Below are the code and all the weights of a small trained network. Each question names an input and a target symbol and asks about switching units off, where a switched-off unit gives its printed mean instead of its output.

import numpy as np


def w(rows, s, z=0):
    codes = np.array(rows[::2]) - 128.0
    scale = np.full(codes.shape[1], s)
    scale[-1] = z or s
    return codes * scale


def f(y):
    return y / 2 * (1 + np.tanh(0.7978845608 * (y + 0.044715 * y**3)))


def softmax(a):
    e = np.exp(a - a.max(-1, keepdims=True))
    return e / e.sum(-1, keepdims=True)


def log_softmax(a):
    a = a - a.max(-1, keepdims=True)
    return a - np.log(np.exp(a).sum(-1, keepdims=True))


def net(x, mask):
    ids = ['ΛΠβγδζημτψω'.index(c) for c in x.split()]
    T = len(ids)
    res = E[ids] + P[:T]
    u = 0
    for l in range(3):
        r = res
        for j in range(2):
            rows = slice(3 * j, 3 * j + 3)
            q, k, v = (r @ M[l][rows].T for M in (Q, K, V))
            z = softmax(np.where(np.tri(T) > 0, q @ k.T / 3**0.5, -1e9)) @ v
            o = O[l][rows]
            res = res + np.where(mask[u + j], z, o[:, -1]) @ o[:, :-1]
        u += 2
        y = f(res @ A[l][:, :-1].T + A[l][:, -1])
        res = res + np.where(mask[u : u + 4], y, B[l][:, -1]) @ B[l][:, :-1]
        u += 4
    return log_softmax(res[-1] @ U[:, :-1].T + U[:, -1])


Q, K, V, O, A, B = {}, {}, {}, {}, {}, {}
E = w([
[106,119,122],'Λ',
[125,95,89],'Π',
[138,107,120],'β',
[89,152,132],'γ',
[117,155,112],'δ',
[118,104,129],'ζ',
[146,115,117],'η',
[102,152,116],'μ',
[135,60,192],'τ',
[157,141,201],'ψ',
[140,4,241],'ω',
],0.019)
P = w([
[160,152,72],'0',
[83,47,178],'1',
[218,123,126],'2',
[156,213,168],'3',
[42,81,172],'4',
[204,105,128],'5',
[157,200,155],'6',
[22,111,200],'7',
[208,104,123],'8',
[160,161,134],'9',
[3,77,166],'10',
],0.014)
Q[0] = w([
[107,127,41],'L0H1',
[98,83,164],'L0H1',
[69,246,177],'L0H1',
[57,143,132],'L0H2',
[131,96,209],'L0H2',
[67,92,116],'L0H2',
],0.011)
K[0] = w([
[1,114,67],'L0H1',
[101,136,107],'L0H1',
[255,41,76],'L0H1',
[187,111,29],'L0H2',
[123,149,55],'L0H2',
[150,34,96],'L0H2',
],0.0086)
V[0] = w([
[167,170,128],'L0H1',
[184,141,145],'L0H1',
[29,195,140],'L0H1',
[128,206,115],'L0H2',
[55,115,31],'L0H2',
[150,255,126],'L0H2',
],0.0085)
O[0] = w([
[154,105,97,114],'L0H1',
[88,48,119,176],'L0H1',
[91,192,165,4],'L0H1',
[136,133,117,87],'L0H2',
[29,255,102,66],'L0H2',
[159,123,93,79],'L0H2',
],0.0084,0.0026)
A[0] = w([
[227,146,114,228],'L0N1',
[144,189,48,46],'L0N2',
[136,252,31,24],'L0N3',
[41,127,94,254],'L0N4',
],0.011,0.0023)
B[0] = w([
[192,30,25,254],'L0N1',
[104,159,83,142],'L0N2',
[2,192,83,166],'L0N3',
[141,54,196,221],'L0N4',
],0.0079,0.0044)
Q[1] = w([
[130,83,22],'L1H1',
[50,128,115],'L1H1',
[17,64,66],'L1H1',
[236,191,97],'L1H2',
[177,253,67],'L1H2',
[45,36,218],'L1H2',
],0.007)
K[1] = w([
[151,151,87],'L1H1',
[18,199,116],'L1H1',
[33,139,219],'L1H1',
[199,187,255],'L1H2',
[226,143,68],'L1H2',
[83,176,161],'L1H2',
],0.0083)
V[1] = w([
[115,151,174],'L1H1',
[16,44,124],'L1H1',
[246,112,102],'L1H1',
[160,40,162],'L1H2',
[159,149,69],'L1H2',
[93,104,166],'L1H2',
],0.011)
O[1] = w([
[144,152,52,72],'L1H1',
[104,253,81,255],'L1H1',
[73,136,86,176],'L1H1',
[150,212,108,134],'L1H2',
[65,116,77,90],'L1H2',
[165,149,216,181],'L1H2',
],0.0081,0.0074)
A[1] = w([
[162,56,68,149],'L1N1',
[198,123,185,251],'L1N2',
[226,201,14,192],'L1N3',
[96,119,255,143],'L1N4',
],0.0083,0.0027)
B[1] = w([
[216,233,91,204],'L1N1',
[56,12,73,231],'L1N2',
[21,2,135,222],'L1N3',
[146,108,51,254],'L1N4',
],0.0071,0.0077)
Q[2] = w([
[105,168,93],'L2H1',
[179,134,191],'L2H1',
[144,142,123],'L2H1',
[154,91,126],'L2H2',
[164,152,252],'L2H2',
[142,168,160],'L2H2',
],0.016)
K[2] = w([
[130,165,68],'L2H1',
[226,95,170],'L2H1',
[119,167,149],'L2H1',
[207,133,109],'L2H2',
[136,72,22],'L2H2',
[76,150,2],'L2H2',
],0.012)
V[2] = w([
[234,122,226],'L2H1',
[195,44,254],'L2H1',
[123,118,211],'L2H1',
[160,88,67],'L2H2',
[213,60,239],'L2H2',
[146,172,19],'L2H2',
],0.0084)
O[2] = w([
[118,185,18,2],'L2H1',
[68,139,39,55],'L2H1',
[61,208,78,85],'L2H1',
[151,77,125,173],'L2H2',
[98,180,74,102],'L2H2',
[253,127,85,144],'L2H2',
],0.0068,0.016)
A[2] = w([
[48,56,104,177],'L2N1',
[63,1,167,122],'L2N2',
[239,240,130,48],'L2N3',
[146,213,180,254],'L2N4',
],0.0074,0.0081)
B[2] = w([
[198,129,147,181],'L2N1',
[72,199,72,250],'L2N2',
[26,6,122,135],'L2N3',
[168,211,30,148],'L2N4',
],0.011,0.023)
U = w([
[158,230,108,115],'Λ',
[81,140,148,164],'Π',
[138,87,153,80],'β',
[150,255,123,228],'γ',
[49,58,185,1],'δ',
[157,199,118,229],'ζ',
[132,96,154,180],'η',
[83,175,169,219],'μ',
[66,88,114,163],'τ',
[181,135,101,110],'ψ',
[54,111,70,93],'ω',
],0.01,0.0027)

Each question gives the input, a string of symbols that net reads in full, and the target symbol t.
The units are the heads (3 rows each of Q, K, V and O) and the neurons (one row each of A and B). Each row of codes is followed by its name. A weight is (code - 128) times the scale printed after its matrix; where a second scale follows, it is the last column's (O, A, B and U).
mask holds one flag per unit, layer by layer, with each layer's heads first. A switched-off unit (its flag False) gives its mean, the last column of its rows in O or B, instead of its output. The means were averaged over made-up inputs and are rounded, as every weight is.
A unit's drop is (log p(t) with every unit on - log p(t) with that unit switched off) / (log p(t) with every unit on - log p(t) with every unit switched off).
The circuit of an input: a set's keep is (log p(t) with only the set's units on - log p(t) with every unit switched off) / (log p(t) with every unit on - log p(t) with every unit switched off). Starting from the 12 units with the biggest drops (on a tie, the unit counted first), units are removed one at a time, each time the one whose removal leaves the highest keep (on an exact tie, the one counted first), for as long as the keep stays at least 0.8.
circuit, biggest first: the units of the circuit, biggest drop first
unit that matters most: the unit with the biggest drop
top k neurons: the k neurons with the biggest drops, biggest first
k most important neurons of layer l: the k neurons of layer l with the biggest drops, biggest first
input γ ζ η ψ, target ψ: top 3 neurons => (L1N4; L1N1; L2N2)
input μ β β μ β Π ψ, target ψ: circuit, biggest first => (L0H1; L0H2; L0N1)
input η ω ψ ψ γ, target β: 2 most important neurons of layer 0 => (L0N1; L0N2)
input γ ψ β ψ μ, target ω: unit that matters most => L1H1
input Π ω ω δ, target δ: top 2 neurons => (L1N3; L0N4)
input δ ω γ Π ψ γ Λ γ Λ η μ, target δ: circuit, biggest first => (L0H2; L0N3; L2H1)
input γ Λ η τ Π β γ β, target ω: circuit, biggest first => (L0N3; L1H2; L0H2; L2N2)
input ω γ ψ δ γ Π ω ω τ η Π, target γ: circuit, biggest first => (L1H1; L0H1)
input δ γ ζ Π η, target δ: top 2 neurons => (L0N3; L0N2)
input ω γ ζ ζ γ η β β, target γ: 2 most important neurons of layer 2 => (L2N4; L2N3)
input Π ζ Λ μ, target μ: top 3 neurons => (L1N3; L1N1; L0N3)
input β γ β η δ η ψ τ, target ψ: circuit, biggest first => (L1H2; L2H2; L2N2; L2H1)
input ω ζ η, target ω: circuit, biggest first => (L0H2; L2H1)
input β γ ω γ ω γ ω ψ β Π β, target ψ: top 2 neurons => (L2N2; L1N2)
input ψ ζ μ δ, target δ: top 2 neurons => (L1N3; L0N1)
input η Π η γ γ δ γ τ, target β: unit that matters most => L2H2
input δ γ γ Π, target μ: top 4 neurons => (L0N3; L2N2; L1N3; L1N1)
input Π Π Λ δ ζ ζ τ γ ψ δ β, target μ: top 2 neurons => (L0N3; L0N2)
input Λ ω δ ω β η, target ω: top 2 neurons => (L1N2; L1N3)
input η δ ψ Π Λ Λ μ δ, target β: top 2 neurons => (L2N2; L2N3)
input Π Π μ β γ, target μ: unit that matters most => L0H2
input ω η Π ζ η δ μ Λ, target γ: circuit, biggest first => (L1H1; L1N3)
input γ ψ ζ η γ τ Λ η ζ η γ, target ω: circuit, biggest first => (L0H2; L0N3; L1H2; L2N2)
